Here is a tiny trained network, its code and every weight. The questions are about switching its units off for an input and a class, where a switched-off unit gives its printed mean instead of its output.

import numpy as np


def w(rows, s, z=0):
    codes = np.array(rows[::2]) - 128.0
    scale = np.full(codes.shape[1], s)
    scale[-1] = z or s
    return codes * scale


def norm(h):
    return h / np.sqrt((h * h).mean(-1, keepdims=True) + 1e-5)


def f(y):
    return np.maximum(y, 0)


def log_softmax(a):
    a = a - a.max(-1, keepdims=True)
    return a - np.log(np.exp(a).sum(-1, keepdims=True))


def net(x, mask):
    res = np.array(x, float).reshape(1, 8) / 4 @ E
    u = 0
    for l in range(4):
        y = f(norm(res) @ A[l][:, :-1].T + A[l][:, -1])
        res = res + np.where(mask[u : u + 5], y, B[l][:, -1]) @ B[l][:, :-1]
        u += 5
    return log_softmax(norm(res)[-1] @ U[:, :-1].T + U[:, -1])


A, B = {}, {}
E = w([
[172,99,92,133,119,163,174,200,45],'x0',
[180,50,253,87,106,168,115,127,130],'x1',
[218,143,128,149,153,136,220,68,165],'x2',
[127,131,119,119,127,139,127,120,129],'x3',
[128,130,124,123,129,132,127,123,126],'x4',
[79,210,172,89,206,171,155,133,49],'x5',
[135,101,106,67,169,75,154,158,145],'x6',
[130,122,141,142,129,114,128,139,128],'x7',
],0.0027)
A[0] = w([
[149,104,77,129,3,165,82,154,149,100],'L0N1',
[129,31,91,130,143,86,114,86,130,40],'L0N2',
[179,190,159,224,105,183,77,83,72,9],'L0N3',
[150,110,83,195,184,194,156,167,101,141],'L0N4',
[145,158,138,206,53,175,57,77,102,27],'L0N5',
],0.004,0.0015)
B[0] = w([
[163,185,120,126,120,139,138,215,141,250],'L0N1',
[129,171,183,159,2,114,127,140,145,174],'L0N2',
[129,116,110,96,128,79,200,140,109,243],'L0N3',
[113,96,81,135,104,108,91,116,101,234],'L0N4',
[72,116,124,90,78,78,154,71,93,243],'L0N5',
],0.006,0.002)
A[1] = w([
[128,68,99,35,160,75,152,165,169,35],'L1N1',
[142,93,117,192,99,142,125,171,190,69],'L1N2',
[89,160,137,97,254,132,111,114,9,138],'L1N3',
[195,34,187,89,57,162,111,110,116,165],'L1N4',
[144,114,106,82,64,209,165,170,98,251],'L1N5',
],0.0038,0.0017)
B[1] = w([
[75,166,121,78,88,11,194,176,113,161],'L1N1',
[185,204,85,145,68,170,119,23,100,164],'L1N2',
[175,183,137,183,15,157,130,152,176,245],'L1N3',
[95,173,133,122,221,60,77,51,2,253],'L1N4',
[139,76,228,125,129,56,55,90,189,251],'L1N5',
],0.0039,0.0031)
A[2] = w([
[116,211,193,138,183,159,170,170,52,138],'L2N1',
[74,165,145,152,130,122,90,60,153,55],'L2N2',
[224,105,113,142,130,137,230,71,133,60],'L2N3',
[144,110,124,176,193,129,159,78,142,128],'L2N4',
[206,93,81,143,119,135,102,167,3,3],'L2N5',
],0.0051,0.00055)
B[2] = w([
[178,161,89,118,86,144,114,93,187,227],'L2N1',
[148,27,127,137,170,120,153,185,194,243],'L2N2',
[69,143,116,160,96,118,99,254,117,253],'L2N3',
[61,73,167,138,165,155,60,214,105,181],'L2N4',
[67,61,116,113,139,161,143,70,236,230],'L2N5',
],0.0067,0.0029)
A[3] = w([
[115,136,151,94,139,71,166,158,145,126],'L3N1',
[191,103,146,148,70,54,148,140,67,141],'L3N2',
[113,137,1,216,165,71,111,113,105,129],'L3N3',
[82,130,145,111,52,48,206,124,114,96],'L3N4',
[67,125,165,110,73,121,8,213,77,8],'L3N5',
],0.0047,0.0014)
B[3] = w([
[95,69,119,125,119,152,168,102,81,191],'L3N1',
[185,195,131,71,127,205,106,75,142,191],'L3N2',
[215,101,254,70,215,157,64,64,63,204],'L3N3',
[44,195,143,118,101,148,220,113,88,228],'L3N4',
[163,169,35,201,209,146,186,180,94,252],'L3N5',
],0.0059,0.0039)
U = w([
[215,229,112,129,2,155,89,117,206,195],'0',
[109,126,62,215,199,138,131,215,77,150],'1',
[197,99,199,80,216,123,50,38,47,97],'2',
[48,167,143,64,76,99,237,73,64,5],'3',
[52,14,120,123,97,106,114,109,236,186],'4',
],0.0087,0.0013)

Each question gives the input, the list of numbers given to net, and the class t.
The units are the neurons (one row each of A and B). Each row of codes is followed by its name. A weight is (code - 128) times the scale printed after its matrix; where a second scale follows, it is the last column's (A, B and U).
mask holds one flag per neuron, layer by layer. A switched-off neuron (its flag False) gives its mean, the last column of its row in B, instead of its output. The means were averaged over made-up inputs and are rounded, as every weight is.
A unit's drop is (log p(t) with every unit on - log p(t) with that unit switched off) / (log p(t) with every unit on - log p(t) with every unit switched off).
The circuit of an input: a set's keep is (log p(t) with only the set's units on - log p(t) with every unit switched off) / (log p(t) with every unit on - log p(t) with every unit switched off). Starting from the 12 units with the biggest drops (on a tie, the unit counted first), units are removed one at a time, each time the one whose removal leaves the highest keep (on an exact tie, the one counted first), for as long as the keep stays at least 0.8.
circuit, biggest first: the units of the circuit, biggest drop first
top k neurons: the k neurons with the biggest drops, biggest first
k most important neurons of layer l: the k neurons of layer l with the biggest drops, biggest first
input [-8,-8,5,2,2,0,6,4], class 2: circuit, biggest first	(L3N3)
input [-7,6,7,-4,-7,5,6,-1], class 1: circuit, biggest first	(L2N3 L1N5 L0N5)
input [-2,6,8,-1,-7,4,-3,-6], class 1: circuit, biggest first	(L2N3 L2N4)
input [4,-4,-4,-6,-2,6,0,1], class 0: circuit, biggest first	(L2N1 L1N3)
input [-6,-8,3,7,-5,2,8,-5], class 2: top 4 neurons	(L3N3 L0N3 L0N5 L2N5)
input [-6,-4,5,-1,8,-1,-5,7], class 4: top 3 neurons	(L2N2 L0N5 L3N5)
input [-1,0,4,-6,-2,-3,8,6], class 3: top 2 neurons	(L1N1 L3N4)
input [6,-1,6,8,0,-4,7,-5], class 3: top 4 neurons	(L1N1 L3N4 L2N2 L0N4)
input [-6,2,-1,2,2,-1,7,-6], class 3: circuit, biggest first	(L1N1 L3N4)
input [-7,-7,-1,3,3,-5,7,3], class 2: 3 most important neurons of layer 2	(L2N5 L2N3 L2N1)
input [2,6,8,-8,-1,-2,-1,4], class 1: top 3 neurons	(L2N3 L2N4 L3N5)
input [-6,-5,-2,2,-1,5,-1,-4], class 4: top 4 neurons	(L2N2 L0N1 L1N4 L3N5)
input [0,-3,2,1,-7,-3,7,6], class 3: circuit, biggest first	(L3N4 L1N1)
input [3,0,6,8,5,-3,-5,7], class 1: top 2 neurons	(L2N3 L3N5)
input [4,5,0,7,6,-6,7,6], class 3: top 2 neurons	(L1N4 L1N1)
input [-7,-2,-8,6,3,0,-6,-7], class 1: top 4 neurons	(L2N5 L3N5 L1N5 L2N1)
input [-3,3,3,1,4,1,1,-3], class 1: top neuron	(L2N4)
input [3,-3,3,0,4,3,-5,-4], class 3: top 2 neurons	(L0N3 L0N4)
input [5,-2,-4,-7,-2,3,1,6], class 4: 2 most important neurons of layer 2	(L2N5 L2N3)
input [0,4,7,-8,1,5,6,-8], class 1: circuit, biggest first	(L2N3)
input [8,-5,-1,7,3,-8,1,2], class 0: 2 most important neurons of layer 1	(L1N4 L1N2)
